Below are the code and all the weights of a small trained network. Each question names an input and a class and asks about switching units off, where a switched-off unit gives its printed mean instead of its output.

import numpy as np


def w(rows, s, z=0):
    codes = np.array(rows[::2]) - 128.0
    scale = np.full(codes.shape[1], s)
    scale[-1] = z or s
    return codes * scale


def f(y):
    return y / 2 * (1 + np.tanh(0.7978845608 * (y + 0.044715 * y**3)))


def log_softmax(a):
    a = a - a.max(-1, keepdims=True)
    return a - np.log(np.exp(a).sum(-1, keepdims=True))


def net(x, mask):
    res = np.array(x, float).reshape(1, 5) / 4 @ E
    y = f(res @ A[0][:, :-1].T + A[0][:, -1])
    res = res + np.where(mask, y, B[0][:, -1]) @ B[0][:, :-1]
    return log_softmax(res[-1] @ U[:, :-1].T + U[:, -1])


A, B = {}, {}
E = w([
[154,163,10,235,142,141,41,110,164,63,91],'x0',
[152,253,231,90,203,112,103,110,140,114,186],'x1',
[51,64,169,107,140,138,63,104,172,214,50],'x2',
[6,159,197,202,129,99,109,128,131,58,62],'x3',
[149,181,121,124,85,157,198,168,207,166,38],'x4',
],0.014)
A[0] = w([
[86,120,134,91,130,134,33,34,165,242,78,29],'N0',
[173,177,49,167,141,130,7,122,157,107,89,18],'N1',
[152,241,180,137,169,140,87,85,131,182,155,43],'N2',
[127,81,153,125,167,135,61,48,66,103,165,66],'N3',
[220,99,75,61,147,136,107,93,173,178,162,3],'N4',
[133,200,146,146,130,191,171,145,254,183,93,4],'N5',
],0.0093,0.0059)
B[0] = w([
[187,160,125,157,114,149,175,92,107,70,209,254],'N0',
[153,92,228,70,132,121,106,122,85,170,173,244],'N1',
[81,36,90,250,117,213,156,169,87,169,160,233],'N2',
[144,187,46,59,164,107,89,215,204,160,75,245],'N3',
[28,106,155,146,166,83,175,128,169,17,67,232],'N4',
[145,147,63,87,195,63,73,163,141,149,101,220],'N5',
],0.012,0.013)
U = w([
[161,158,64,95,140,107,116,181,170,152,121,2],'0',
[138,93,248,45,138,126,176,155,109,191,152,85],'1',
[131,19,56,190,88,170,131,132,128,154,112,148],'2',
[55,167,196,185,152,100,106,110,173,41,89,217],'3',
[228,211,98,158,117,131,185,120,98,48,183,174],'4',
],0.016,0.0048)

Each question gives the input, the list of numbers given to net, and the class t.
The units are the neurons (one row each of A and B). Each row of codes is followed by its name. A weight is (code - 128) times the scale printed after its matrix; where a second scale follows, it is the last column's (A, B and U).
mask holds one flag per neuron, in row order. A switched-off neuron (its flag False) gives its mean, the last column of its row in B, instead of its output. The means were averaged over made-up inputs and are rounded, as every weight is.
A unit's drop is (log p(t) with every unit on - log p(t) with that unit switched off) / (log p(t) with every unit on - log p(t) with every unit switched off).
The circuit of an input: a set's keep is (log p(t) with only the set's units on - log p(t) with every unit switched off) / (log p(t) with every unit on - log p(t) with every unit switched off). Starting from all 6 units, units are removed one at a time, each time the one whose removal leaves the highest keep (on an exact tie, the one counted first), for as long as the keep stays at least 0.8.
units of the circuit, in order: the units of the circuit, biggest drop first
unit that matters most: the unit with the biggest drop
k most important neurons: the k neurons with the biggest drops, biggest first
drop when u is switched off: that unit's drop, to one decimal
input [4,-3,-4,-7,-3], class 3: units of the circuit, in order => N4
input [-4,6,-5,-5,4], class 2: units of the circuit, in order => N2; N0
input [5,-2,4,0,-4], class 1: 2 most important neurons => N1; N5
input [1,1,-6,-6,4], class 3: units of the circuit, in order => N4; N0
input [2,6,-5,-6,-3], class 2: 2 most important neurons => N2; N0
input [-5,7,2,4,4], class 2: 2 most important neurons => N2; N1
input [-6,-3,7,2,4], class 4: 2 most important neurons => N0; N1
input [8,-8,6,7,1], class 1: 3 most important neurons => N1; N2; N4
input [2,1,8,6,5], class 4: 2 most important neurons => N0; N4
input [-5,5,1,0,5], class 0: 2 most important neurons => N5; N1
input [8,3,4,8,1], class 1: 2 most important neurons => N1; N4
input [-7,6,1,-8,-1], class 3: 2 most important neurons => N4; N1
input [8,2,-8,5,-2], class 1: 2 most important neurons => N1; N0
input [-3,-3,-1,-7,-7], class 0: unit that matters most => N3
input [-5,0,7,2,-1], class 4: 2 most important neurons => N0; N1
input [7,2,-4,-7,2], class 1: drop when N1 is switched off => 0.9
input [0,-4,-5,-6,1], class 3: drop when N0 is switched off => 0.2
input [-4,3,3,0,8], class 0: drop when N5 is switched off => 0.9
